Here is a tiny trained network, its code and every weight. The questions are about switching its units off for an input and a class, where a switched-off unit gives its printed mean instead of its output.

import numpy as np


def w(rows, s, z=0):
    codes = np.array(rows[::2]) - 128.0
    scale = np.full(codes.shape[1], s)
    scale[-1] = z or s
    return codes * scale


def f(y):
    return y / 2 * (1 + np.tanh(0.7978845608 * (y + 0.044715 * y**3)))


def log_softmax(a):
    a = a - a.max(-1, keepdims=True)
    return a - np.log(np.exp(a).sum(-1, keepdims=True))


def net(x, mask):
    res = np.array(x, float).reshape(1, 4) / 4 @ E
    y = f(res @ A[0][:, :-1].T + A[0][:, -1])
    res = res + np.where(mask, y, B[0][:, -1]) @ B[0][:, :-1]
    return log_softmax(res[-1] @ U[:, :-1].T + U[:, -1])


A, B = {}, {}
E = w([
[156,144,142,204,220,68,255],'x0',
[129,27,132,43,174,110,179],'x1',
[24,165,168,111,121,246,140],'x2',
[80,185,231,110,188,166,85],'x3',
],0.01)
A[0] = w([
[129,98,101,169,196,93,177,140],'n1',
[135,172,131,165,173,72,186,171],'n2',
[144,240,171,206,149,125,71,218],'n3',
[124,132,134,96,139,147,78,83],'n4',
[98,165,152,138,90,183,78,232],'n5',
[72,81,177,102,143,132,109,92],'n6',
[176,82,102,129,174,42,200,168],'n7',
[191,118,156,178,107,177,144,156],'n8',
[103,116,60,164,61,171,195,149],'n9',
[121,7,119,3,134,142,155,201],'n10',
[145,136,106,187,165,109,205,229],'n11',
[109,130,93,118,40,181,106,209],'n12',
[154,90,151,79,147,44,19,177],'n13',
[133,184,96,135,50,139,41,141],'n14',
[88,172,196,103,241,178,154,241],'n15',
[90,179,166,138,157,135,137,172],'n16',
[106,108,140,142,120,159,230,255],'n17',
[138,105,71,143,18,130,44,216],'n18',
[96,75,73,112,106,127,136,102],'n19',
],0.011,0.004)
B[0] = w([
[145,160,185,135,159,68,141,191],'n1',
[98,127,183,136,113,82,185,197],'n2',
[77,15,105,254,103,140,149,222],'n3',
[113,197,163,130,132,130,97,156],'n4',
[130,208,118,204,127,149,165,213],'n5',
[158,195,182,130,131,158,113,166],'n6',
[123,105,167,73,194,36,94,235],'n7',
[119,154,142,133,121,113,141,141],'n8',
[141,121,62,77,109,129,232,179],'n9',
[166,104,186,32,124,220,35,251],'n10',
[105,161,169,87,135,57,182,203],'n11',
[137,166,88,104,43,140,187,216],'n12',
[150,115,38,155,218,121,35,208],'n13',
[135,227,139,164,65,87,95,221],'n14',
[111,118,220,192,188,246,136,223],'n15',
[141,73,122,185,152,177,132,173],'n16',
[149,143,118,72,153,109,220,185],'n17',
[108,151,115,115,22,93,61,250],'n18',
[116,74,114,82,102,173,134,167],'n19',
],0.019,0.015)
U = w([
[144,150,169,91,166,254,154,236],'0',
[73,193,65,200,57,132,135,183],'1',
[104,94,180,88,190,53,198,231],'2',
[161,78,95,84,196,131,93,84],'3',
[139,82,118,52,65,180,118,22],'4',
[143,169,22,74,119,190,244,112],'5',
[63,102,137,211,161,196,198,3],'6',
],0.0092,0.0013)

Each question gives the input, the list of numbers given to net, and the class t.
The units are the neurons (one row each of A and B). Each row of codes is followed by its name. A weight is (code - 128) times the scale printed after its matrix; where a second scale follows, it is the last column's (A, B and U).
mask holds one flag per neuron, in row order. A switched-off neuron (its flag False) gives its mean, the last column of its row in B, instead of its output. The means were averaged over made-up inputs and are rounded, as every weight is.
A unit's drop is (log p(t) with every unit on - log p(t) with that unit switched off) / (log p(t) with every unit on - log p(t) with every unit switched off).
The circuit of an input: a set's keep is (log p(t) with only the set's units on - log p(t) with every unit switched off) / (log p(t) with every unit on - log p(t) with every unit switched off). Starting from the 12 units with the biggest drops (on a tie, the unit counted first), units are removed one at a time, each time the one whose removal leaves the highest keep (on an exact tie, the one counted first), for as long as the keep stays at least 0.8.
circuit, biggest first: the units of the circuit, biggest drop first
k most important neurons: the k neurons with the biggest drops, biggest first
drop of u: that unit's drop, to one decimal
input [2,-6,-1,1], class 6: circuit, biggest first -> n3
input [4,3,-1,7], class 6: circuit, biggest first -> n15, n10
input [-6,7,-4,3], class 3: 3 most important neurons -> n13, n15, n12
input [2,-3,2,-5], class 5: 2 most important neurons -> n9, n7
input [-5,6,-7,-5], class 3: 2 most important neurons -> n13, n7
input [-5,0,1,7], class 6: 2 most important neurons -> n15, n18
input [0,0,-6,-3], class 2: 2 most important neurons -> n10, n7
input [1,7,-8,1], class 3: 2 most important neurons -> n13, n10
input [8,-6,2,1], class 6: 2 most important neurons -> n3, n15
input [5,-7,2,-2], class 6: 2 most important neurons -> n3, n7
input [-7,3,-6,3], class 3: drop of n9 -> 0.2
input [1,1,1,-4], class 2: drop of n12 -> 0.1
input [2,2,0,5], class 6: drop of n10 -> 1.1
input [1,2,-1,5], class 6: drop of n10 -> 1.4
